How the elements are linked:
at | pe di
vodi | vopi lemu
seko | ziri sizu
nake | dufo tugi
vimo | goba seko
vege | kezi lemu
lise | vege namo
bovu | nupu buda
maba | vaku vume
meti | voru vodi
mozu | sale bezo
zode | lemu fosu
tugi | togu tali
roru | pefu buda
patu | momi mige
lodi | kezi patu
bezo | daga lato
vaku | suba vide
zabo | luta lise
vume | mozu sale
tali | nefe lato
zelu | vopi lodi
namo | roru pefu
daga | dito nupu
nefe | lato nake
moki | vume mozu
dasa | satu tope
luta | lise vege
sise | nene mako
dili | pase rigi
ziso | dasa satu
bera | gofo zuli
zuli | fefe faro
mige | mige povo
goba | seko ziri
malo | bera gofo
fosu | volo kise
vopi | lodi kezi
dito | malo bera
ziri | sizu dumi
rigi | lidu didu
mako | roti vege
noba | zuli daga
buda | luta voru
lidu | didu maba
sale | tali nefe
sizu | dumi vaku
livu | povo goba
tada | zabo vimo
didu | maba moki
togu | faro noba
povo | livu vimo
faro | noba bezo
pase | rigi lidu
deda | zelu vopi
satu | maba dili
lemu | fosu volo
voru | roru zode
fefe | sise nene
momi | zode suba
volo | kise tada
suba | povo livu
kezi | patu momi
kori | vide ziso
dufo | tugi pase
roti | namo pefu
kise | tada zabo
gofo | zuli daga
dumi | vaku kori
nupu | dito buda
lato | nake dufo
vide | ziso dasa
nene | mako roti
pefu | buda meti
tope | ziri pase

In the rows, 66 means zero.

The rows follow the links: the fewer symbols apart two elements are, the more alike their rows tend to be.

Each row is also shifted at random along 4 hidden directions that mean nothing.

Each row, then its element:
122 71 72 74 60 71 66 67 77 72 59 77 59 56 65 60 72 64 74 57 59 57 75 67 65 77 61 68 64 68 64 63 71 49 54 73 70 65 77 66 60 68 77 73 75 73 66 77 59 73 77 55 62 77 65 58 56 65 68 61 62 59: vimo
73 78 66 77 65 64 67 68 59 65 68 63 54 67 71 71 57 62 74 71 71 62 69 67 60 73 64 72 70 71 68 71 67 68 70 62 66 69 66 78 62 71 57 64 75 59 71 72 66 65 61 66 79 73 77 59 63 76 74 75 72 61: moki
44 73 62 74 61 67 83 78 48 66 65 63 51 75 72 71 66 61 67 56 68 64 83 62 74 68 51 66 49 66 60 65 62 72 61 72 65 68 69 66 42 72 58 69 77 75 67 70 48 62 59 56 58 79 81 53 65 82 68 60 63 58: tope
59 68 67 68 72 70 61 65 79 69 64 75 72 58 67 56 64 60 72 59 58 57 60 62 71 69 66 67 71 67 67 67 69 59 52 72 70 62 69 58 76 64 83 71 61 66 64 68 69 68 77 62 53 71 53 63 62 68 70 64 71 63: momi
52 64 60 59 62 67 60 71 57 63 73 67 60 68 73 76 69 76 64 58 65 60 64 62 74 59 60 68 57 55 62 70 64 71 67 72 64 70 68 57 65 65 60 71 61 65 58 64 60 60 70 69 61 66 76 80 77 66 66 68 64 73: gofo
104 75 62 78 62 68 66 65 75 67 68 61 58 66 66 59 65 55 81 59 73 68 62 71 72 71 68 66 71 71 70 60 65 75 63 69 74 64 78 67 58 69 69 70 69 64 67 69 66 64 61 63 57 73 65 57 62 74 70 62 73 64: tali
79 66 65 70 62 69 73 71 69 67 60 71 60 68 65 60 69 63 67 64 65 66 80 66 65 67 59 64 57 74 63 64 72 62 64 73 69 67 69 62 52 72 64 66 70 74 71 67 55 75 63 58 65 70 72 58 65 69 68 62 61 56: vaku
52 61 73 60 66 64 69 61 66 66 72 66 73 62 63 70 67 74 61 60 65 66 65 60 67 58 72 69 66 60 63 66 57 58 64 61 62 67 67 62 71 53 80 74 68 70 65 70 73 61 71 71 56 63 55 74 67 56 62 63 64 75: luta
65 60 78 68 75 64 81 76 61 74 63 62 77 70 70 68 62 55 51 79 66 67 64 61 65 73 62 64 61 68 67 74 55 63 60 49 59 73 56 92 50 64 57 66 74 63 66 82 61 65 61 64 81 78 75 60 61 75 65 68 82 74: meti
52 68 68 71 63 66 69 61 50 75 61 64 59 58 73 81 71 68 63 51 61 64 70 71 67 80 53 61 64 58 57 66 63 60 64 57 66 55 70 72 61 71 59 72 79 70 59 79 54 62 68 52 71 81 75 60 61 71 69 69 58 65: livu
34 65 59 61 66 67 63 83 78 64 68 75 61 68 74 59 74 70 66 72 68 55 62 56 78 54 65 74 54 65 67 68 68 70 59 78 64 88 74 61 63 66 61 69 57 59 57 64 59 65 70 72 62 62 76 83 72 68 63 67 71 74: dito
89 69 72 57 60 70 64 63 59 64 74 66 70 64 62 72 68 71 67 59 63 69 69 65 60 66 73 73 73 58 62 61 62 51 67 62 69 61 66 62 73 58 77 68 69 71 65 68 72 64 75 69 62 63 56 67 60 55 65 58 59 65: tada
63 58 78 58 70 62 72 65 59 69 66 61 79 68 62 71 67 68 51 77 65 74 64 65 57 67 73 66 71 62 68 68 59 56 70 51 60 69 56 83 69 59 62 61 69 66 67 70 71 63 68 73 79 61 65 67 62 58 58 65 67 73: lise
72 58 72 68 66 56 65 55 52 68 56 61 68 65 60 78 64 73 53 64 62 71 65 73 63 71 60 52 63 58 71 68 64 70 72 60 56 56 57 76 70 63 58 60 69 71 67 63 67 57 68 66 73 63 68 59 70 65 59 70 60 70: nene
37 62 63 57 76 68 64 65 60 66 67 63 80 68 66 66 63 61 59 70 63 69 58 66 67 67 69 62 75 64 64 69 65 70 64 59 68 56 53 64 78 66 66 61 57 63 64 61 72 65 67 67 66 62 56 67 66 67 68 63 70 65: vopi
80 65 71 67 70 67 61 57 56 73 60 65 69 58 69 74 65 63 61 64 59 65 64 73 58 82 60 61 75 63 63 71 69 59 66 53 68 52 61 76 73 71 60 64 71 65 63 76 65 69 70 56 81 76 67 61 62 69 72 73 65 63: mige
85 76 62 75 64 65 73 71 63 71 64 57 61 71 70 63 68 51 72 66 73 73 62 72 72 76 66 65 67 69 70 62 60 78 65 62 73 65 71 80 52 72 54 64 73 64 65 71 61 60 56 62 68 75 74 54 59 80 66 64 75 65: nake
60 57 67 54 66 66 70 60 56 69 56 62 75 69 62 69 76 68 50 81 63 81 72 78 50 70 66 60 69 68 62 60 73 61 82 55 65 62 57 74 65 74 44 50 69 68 67 61 60 78 58 62 93 57 73 66 63 57 60 68 51 61: sizu
76 57 75 63 68 66 67 65 74 67 69 67 72 62 65 68 65 69 59 69 66 65 65 64 61 63 66 64 65 68 64 71 62 59 69 58 61 72 65 69 62 60 73 75 66 64 67 74 69 71 64 68 69 66 64 74 73 58 66 72 71 76: buda
87 68 63 66 61 66 60 52 57 65 71 50 66 66 63 72 66 62 71 60 74 80 60 80 59 72 72 61 81 65 65 60 62 74 81 55 73 53 66 67 69 69 61 64 67 63 68 65 74 63 55 67 71 64 61 63 69 63 69 68 63 66: nefe
55 58 76 69 72 61 75 66 63 72 60 62 71 64 64 71 66 67 53 67 66 67 66 64 66 68 61 60 59 65 67 70 58 65 65 56 56 71 62 82 58 61 64 71 73 67 66 76 65 62 63 66 71 72 71 64 67 67 60 71 71 77: namo
64 53 67 51 66 67 55 59 67 60 75 64 76 63 67 73 68 79 58 74 68 69 59 67 56 56 70 67 72 63 62 69 67 62 82 59 63 68 63 56 78 63 66 69 57 59 65 63 74 75 62 74 76 55 62 90 81 49 67 77 60 76: nupu
90 61 68 51 64 66 59 67 43 64 72 59 71 72 71 83 66 71 52 75 66 72 62 72 55 71 63 64 69 57 62 72 65 66 83 50 64 62 55 74 67 71 42 61 64 60 62 68 64 68 60 70 91 63 79 78 76 62 66 75 65 72: daga
71 71 60 72 66 66 60 60 77 63 66 61 64 65 64 59 66 61 75 75 74 73 58 74 61 68 78 70 79 74 72 61 70 72 76 65 71 68 72 69 73 70 60 60 64 57 69 62 74 68 58 71 75 59 64 67 63 65 67 72 69 64: sale
82 75 66 74 67 67 66 70 78 62 63 72 57 68 66 54 58 64 76 82 69 59 74 62 57 63 69 73 69 81 72 68 78 63 70 75 67 76 68 67 66 73 66 60 67 61 76 62 69 77 63 68 76 62 70 62 62 68 72 73 69 56: maba
82 67 66 71 74 70 61 70 92 67 63 79 73 61 63 48 61 55 75 66 60 54 60 60 74 64 69 67 71 74 72 68 72 63 47 78 71 66 67 58 75 63 88 70 55 65 68 64 72 71 78 64 49 67 52 63 61 71 71 59 78 60: kezi

Start here and follow the symbols in turn, left to right. Where do you end up?
Answers are names.
90 61 71 61 61 69 66 60 63 71 58 68 67 61 64 68 75 67 60 67 60 74 73 76 53 75 62 61 68 67 63 61 73 54 73 61 68 60 66 70 64 72 58 60 70 70 67 69 59 77 65 58 82 64 69 62 62 58 64 67 54 60
pe di di di => ziso
54 63 65 66 68 69 58 58 82 69 58 75 69 54 64 58 74 68 66 70 59 65 65 71 59 70 69 67 73 71 67 63 77 57 66 69 69 66 71 62 77 70 69 62 63 64 64 66 65 79 72 61 76 62 61 69 62 57 66 71 58 61
di pe pe di => goba
25 64 59 57 66 66 67 64 66 58 66 67 67 74 61 60 65 72 64 81 70 73 72 64 57 53 72 69 67 74 66 62 75 70 81 72 64 70 60 56 72 71 60 56 60 65 72 50 70 76 58 73 74 50 64 72 71 58 64 68 54 60
di pe pe di => didu
54 68 59 62 68 62 72 77 51 71 63 57 67 78 74 70 75 56 55 83 71 79 57 72 71 74 66 66 65 60 70 64 61 82 71 57 68 73 61 92 56 74 26 50 67 58 55 67 55 58 57 67 89 66 89 65 59 80 57 66 73 71
pe pe di di di => buda
47 62 60 63 67 62 63 78 66 66 62 70 64 71 71 65 74 70 58 77 67 63 60 65 76 62 65 68 57 62 72 68 68 76 65 74 63 79 66 74 66 68 45 58 59 63 58 61 57 60 70 71 74 59 83 73 69 71 56 66 69 72
pe di di => roti
69 57 76 70 70 62 71 63 73 71 64 66 71 63 64 67 66 69 58 69 66 65 66 64 65 64 63 62 62 68 67 71 61 64 65 60 58 71 65 74 60 60 73 74 70 66 68 74 68 67 63 66 67 70 66 68 69 63 63 71 72 75
di pe pe di pe => luta
53 72 56 67 63 65 63 70 68 66 70 62 59 68 72 66 71 64 73 69 75 69 57 69 73 66 69 70 67 64 69 64 65 79 71 66 71 73 74 70 65 70 50 65 63 58 60 64 64 59 59 70 71 64 76 72 68 72 65 68 71 70
pe pe pe di di pe => dito
100 55 76 58 69 68 64 64 63 65 70 65 76 64 66 72 64 71 54 75 66 69 64 67 52 66 65 64 70 68 64 73 65 57 78 50 62 66 58 72 66 65 64 69 66 61 70 74 71 77 59 69 84 64 66 78 76 55 69 76 69 75
di pe pe pe pe => kezi
50 55 72 69 69 56 69 56 59 70 59 61 69 63 61 76 66 74 53 65 64 70 63 70 66 66 62 54 60 60 70 69 61 71 69 58 54 63 59 77 67 61 62 64 71 69 65 66 67 57 66 66 70 66 69 63 69 65 56 71 63 74
pe di di pe => voru
100 61 78 63 72 62 65 64 66 68 62 66 78 63 58 66 61 64 57 72 61 68 63 65 60 69 70 63 73 65 72 70 64 57 61 57 62 63 56 77 72 58 73 63 65 68 69 67 74 66 74 70 70 64 59 60 61 61 60 63 71 67
di pe di => kise
37 63 64 62 79 67 67 70 65 69 62 66 79 68 69 60 63 55 59 76 64 66 58 63 70 68 67 65 71 65 67 70 67 70 59 62 68 63 55 73 74 67 60 58 58 61 63 63 68 67 67 65 71 65 64 63 61 74 68 64 74 65
di pe di di di pe => seko
86 62 69 74 66 57 65 66 70 69 54 70 63 66 61 64 65 67 59 69 61 63 66 68 71 68 61 58 58 65 77 69 68 71 60 72 59 69 63 77 64 65 60 60 67 70 67 62 62 60 72 66 69 66 74 57 65 71 56 67 68 67
pe pe di pe pe => roru
88 65 60 65 64 66 60 77 79 65 66 73 62 69 69 57 72 65 68 76 68 62 60 65 75 61 68 70 61 67 73 66 71 74 63 77 68 77 73 66 66 69 57 62 56 60 60 60 61 67 68 70 68 60 75 74 68 68 60 65 72 69
pe pe di pe pe => roti
54 64 69 61 75 69 71 71 62 68 68 64 79 69 68 64 59 58 60 69 64 66 62 60 70 67 67 66 69 63 65 70 58 65 59 58 66 63 57 70 67 61 71 68 62 65 65 69 69 64 69 67 63 70 60 63 62 70 67 60 76 68
pe pe di pe di pe => povo
61 65 73 50 60 65 69 57 35 65 77 53 73 67 64 89 64 75 57 54 64 75 69 68 56 69 69 68 74 49 56 65 52 54 75 47 63 52 57 67 72 56 66 69 73 71 63 72 72 55 70 70 67 64 59 69 67 55 64 62 54 71
di di di pe di => voru
68 66 64 68 74 70 59 65 83 67 62 75 72 58 65 56 63 59 72 62 59 58 58 63 70 68 67 66 72 70 67 69 72 64 53 72 70 61 65 58 79 66 82 70 57 63 66 65 71 71 75 62 56 68 54 65 63 68 72 64 72 62
pe di pe pe pe di => vimo
62 72 64 69 67 66 60 63 71 59 67 68 61 65 65 60 58 69 72 82 71 63 69 64 53 63 73 73 76 75 70 69 77 63 78 68 65 72 64 66 77 70 65 59 64 58 75 59 75 74 63 73 81 57 66 70 65 62 72 77 64 60
di di di => bezo
28 59 61 57 62 67 71 62 63 65 63 66 68 69 64 65 76 72 59 67 64 75 74 71 64 60 65 62 60 66 60 57 71 68 73 69 67 66 67 55 63 71 59 61 65 72 64 58 61 71 59 63 68 58 65 69 68 58 61 65 50 62
di pe di di pe => ziri
50 58 72 69 69 64 70 64 78 67 67 69 69 60 65 64 67 70 63 65 67 64 64 60 69 59 65 63 60 69 66 69 61 64 64 64 60 75 69 66 62 58 78 76 67 66 67 73 69 66 63 68 59 68 62 73 71 62 65 69 71 78
di di pe => roru
